Look-ups in named tables: a row name and a column name give one cell, copied from the table.

Variz:
	Nibos	Ral	Gevit	Dekud	Dalut	Zupuv	Gasomu	Gibo	Goz	Nisarep
Tugap	45	191	223	146	112	126	140	113	144	211
Lopomo	105	95	12	156	167	65	68	135	155	215
Kepig	213	205	71	180	51	157	44	168	50	64
Gos	65	26	130	133	13	221	204	130	27	176
Moda	212	216	41	31	138	52	164	117	52	140
Duge	203	191	168	76	81	163	46	102	93	100
Nama	125	188	133	215	85	147	129	201	176	186
Gumu	181	205	223	189	199	32	85	35	138	69
Bug	22	71	126	141	92	53	222	62	75	162
Lik	179	110	185	55	215	48	114	43	227	55
Keb	86	110	111	201	203	78	212	218	142	168
Sekose	97	164	11	205	87	223	231	160	73	204
Bot	117	52	155	91	193	78	23	25	50	7

Dalut of Bug = 92
Gibo of Gos = 130
Nibos of Tugap = 45
Nisarep of Lik = 55
Nibos of Sekose = 97
Ral of Bot = 52
Nibos of Lopomo = 105
Dekud of Nama = 215
Dalut of Lik = 215
Nisarep of Bug = 162
Gevit of Keb = 111
Ral of Tugap = 191
Ral of Duge = 191
Zupuv of Tugap = 126
Zupuv of Nama = 147
Dalut of Gos = 13

Table Nubi
         Ketado  Mopebez  Reras  Vab  Gom  Tadiz  Zitikun  Kaz
Dazegaf     158      124    130  170  153    140      152  119
Dos         160      109    146  178  139    157      138   98
Led         179       82    165  108  215    176      192  186
Gaduret     145      105    173  148  127    174      124  112
Mep         103      140    179   92  103    159      100  167
Pata        148      158    117  165  162    117      170  134
Lod         141      146    151   53  194    139      172  229
Ridepi      105      127    204   68  114    178      117  192
Namil       141      213     93  169  206     78      228  163
Rom         159      110    141  170  145    153      142  107
Labudo      118      189    118   64  163    102      148  214
Rizu        124      124    184   81  135    168      132  184

What is the Ketado of Labudo in Nubi?
118
What is the Tadiz of Led in Nubi?
176
What is the Mopebez of Led in Nubi?
82
What is the Mopebez of Labudo in Nubi?
189
What is the Gom of Led in Nubi?
215
What is the Ketado of Led in Nubi?
179
What is the Gom of Mep in Nubi?
103
What is the Vab of Rom in Nubi?
170

Nen:
,Leluro,Masum,Lafa,Keriv,Bez,Von,Rapog
Zeku,141,96,201,122,144,195,101
Fop,198,82,94,220,128,141,134
Givim,175,106,66,116,224,80,220
Sakavez,176,85,215,139,153,210,114
Vibad,183,104,59,123,224,75,188
Nitib,82,153,101,10,150,80,111
Ger,138,122,185,54,162,143,119
Vupozo,86,145,133,111,74,113,67
Gileb,89,111,170,150,67,187,86
Tis,184,109,45,191,142,80,169

Von of Givim is 80
Masum of Nitib is 153
Keriv of Tis is 191
Von of Vibad is 75
Von of Sakavez is 210
Rapog of Givim is 220
Rapog of Zeku is 101
Leluro of Fop is 198
Keriv of Givim is 116
Masum of Fop is 82
Row with the largest Rapog: Givim

Table Vibuti
fields: Rupulun, Fefebaf, Pezu, Pav, Nuzif, Zef, Tizege, Senoda, Tubufe
Zapelev: [0.22, 0.34, 0.27, 0.29, 0.33, 0.30, 0.26, 0.23, 0.33]
Mubutip: [0.57, -0.70, 0.07, 0.25, -0.12, 0.91, 0.79, 0.48, 0.41]
Nok: [0.28, 0.26, 0.29, 0.28, 0.34, 0.26, 0.28, 0.26, 0.30]

Senoda of Zapelev: 0.23
Fefebaf of Mubutip: -0.70
Fefebaf of Nok: 0.26
Tubufe of Zapelev: 0.33
Pav of Nok: 0.28
Rupulun of Mubutip: 0.57
Zef of Nok: 0.26
Pezu of Mubutip: 0.07
Tizege of Nok: 0.28
Fefebaf of Zapelev: 0.34
Nuzif of Mubutip: -0.12
Rupulun of Nok: 0.28
Pezu of Nok: 0.29
Tubufe of Nok: 0.30
Pav of Zapelev: 0.29
Nuzif of Nok: 0.34
Tizege of Zapelev: 0.26
Pezu of Zapelev: 0.27

Pevu =
	Poz	Suvo	Suzub	Kevufo	Kis	Mim	Vep	Vip
Von	-5.2	-4.8	-5.1	-5.0	-4.1	2.0	5.7	-2.5
Bofup	-4.9	-4.9	-4.9	-2.4	5.6	1.9	-4.3	-5.0
Rov	-3.4	-4.9	-5.0	-5.0	-4.9	-3.6	4.1	3.9
Dupo	6.3	-0.8	-4.9	-5.0	-5.0	-5.0	-4.6	0.2

What is the Vep of Bofup in Pevu? -4.3
What is the Suzub of Bofup in Pevu? -4.9
What is the Kis of Von in Pevu? -4.1
What is the Mim of Rov in Pevu? -3.6
What is the Suzub of Rov in Pevu? -5.0
What is the Poz of Bofup in Pevu? -4.9
What is the Vep of Von in Pevu? 5.7
What is the Vip of Von in Pevu? -2.5
What is the Kis of Dupo in Pevu? -5.0
What is the Poz of Dupo in Pevu? 6.3
What is the Kevufo of Dupo in Pevu? -5.0
What is the Suvo of Von in Pevu? -4.8
What is the Mim of Dupo in Pevu? -5.0
What is the Suvo of Rov in Pevu? -4.9
What is the Suvo of Bofup in Pevu? -4.9
What is the Kevufo of Bofup in Pevu? -2.4
What is the Kevufo of Rov in Pevu? -5.0
What is the Mim of Von in Pevu? 2.0

Lepi =
         Somaf  Nugig  Rerav  Vufub  Zukobe  Ziv  Vopodin  Kigup
Pup        158    153    161    145     126  159       90    101
Zuk        135    140    100    161     153   72      135    176
Vadivol    131    135    125    130     135  154      132    168
Dogom      158    165    139    116     139  116      126     15
Rik        118    130    153    167     151  152       98    137
Lazugo     135    136    147    126     129  173      128    130
Loda       136    145    132    146     159  104      106    119
Luseku      97    113    161    139     145   85      185    241
Sebi       112     99    151    139     134  178      171    178
Ditof      143    141    146    135     130  107      113    152
Tol        126    128     96    127     137  169      190    138
Dumeted    141    142    140    131     140  136      163     19

Rerav of Lazugo is 147
Nugig of Tol is 128
Vufub of Rik is 167
Vufub of Luseku is 139
Zukobe of Zuk is 153
Vufub of Sebi is 139
Somaf of Rik is 118
Nugig of Vadivol is 135
Vopodin of Pup is 90
Row with the largest Kigup: Luseku

Gepob
           Dez  Misagor   Bevo    Lem  Zekozeg   Supa
Lefo     0.261    0.758  0.292  0.301    0.212  0.680
Res      0.229    0.762  0.292  0.333    0.287  0.644
Rer      0.229    0.587  0.292  0.309    0.276  0.618
Poka     0.229    0.512  0.229  0.330    0.287  0.339
Gad      0.072    0.796  0.292  0.285    0.444  0.644
Fakara   0.177    0.758  0.228  0.182    0.287  0.766
Bom      0.229    0.898  0.367  0.330    0.341  0.644
Bezer    0.229    0.818  0.289  0.053    0.271  0.821
Zopozo   0.229    0.725  0.240  0.301    0.256  0.644
Did      0.229    0.693  0.292  0.301    0.303  0.644
Lamidi   0.229    0.518  0.292  0.336    0.285  0.508
Nitu     0.163    0.855  0.292  0.150    0.428  0.667
Vas      0.265    0.822  0.409  0.301    0.226  0.815
Letarib  0.177    0.733  0.292  0.301    0.315  0.635

Zekozeg of Letarib = 0.315
Dez of Nitu = 0.163
Supa of Bom = 0.644
Misagor of Poka = 0.512
Zekozeg of Did = 0.303
Misagor of Nitu = 0.855
Dez of Gad = 0.072
Supa of Fakara = 0.766
Misagor of Zopozo = 0.725
Supa of Nitu = 0.667
Zekozeg of Bezer = 0.271
Zekozeg of Poka = 0.287
Zekozeg of Zopozo = 0.256
Bevo of Poka = 0.229
Bevo of Bezer = 0.289

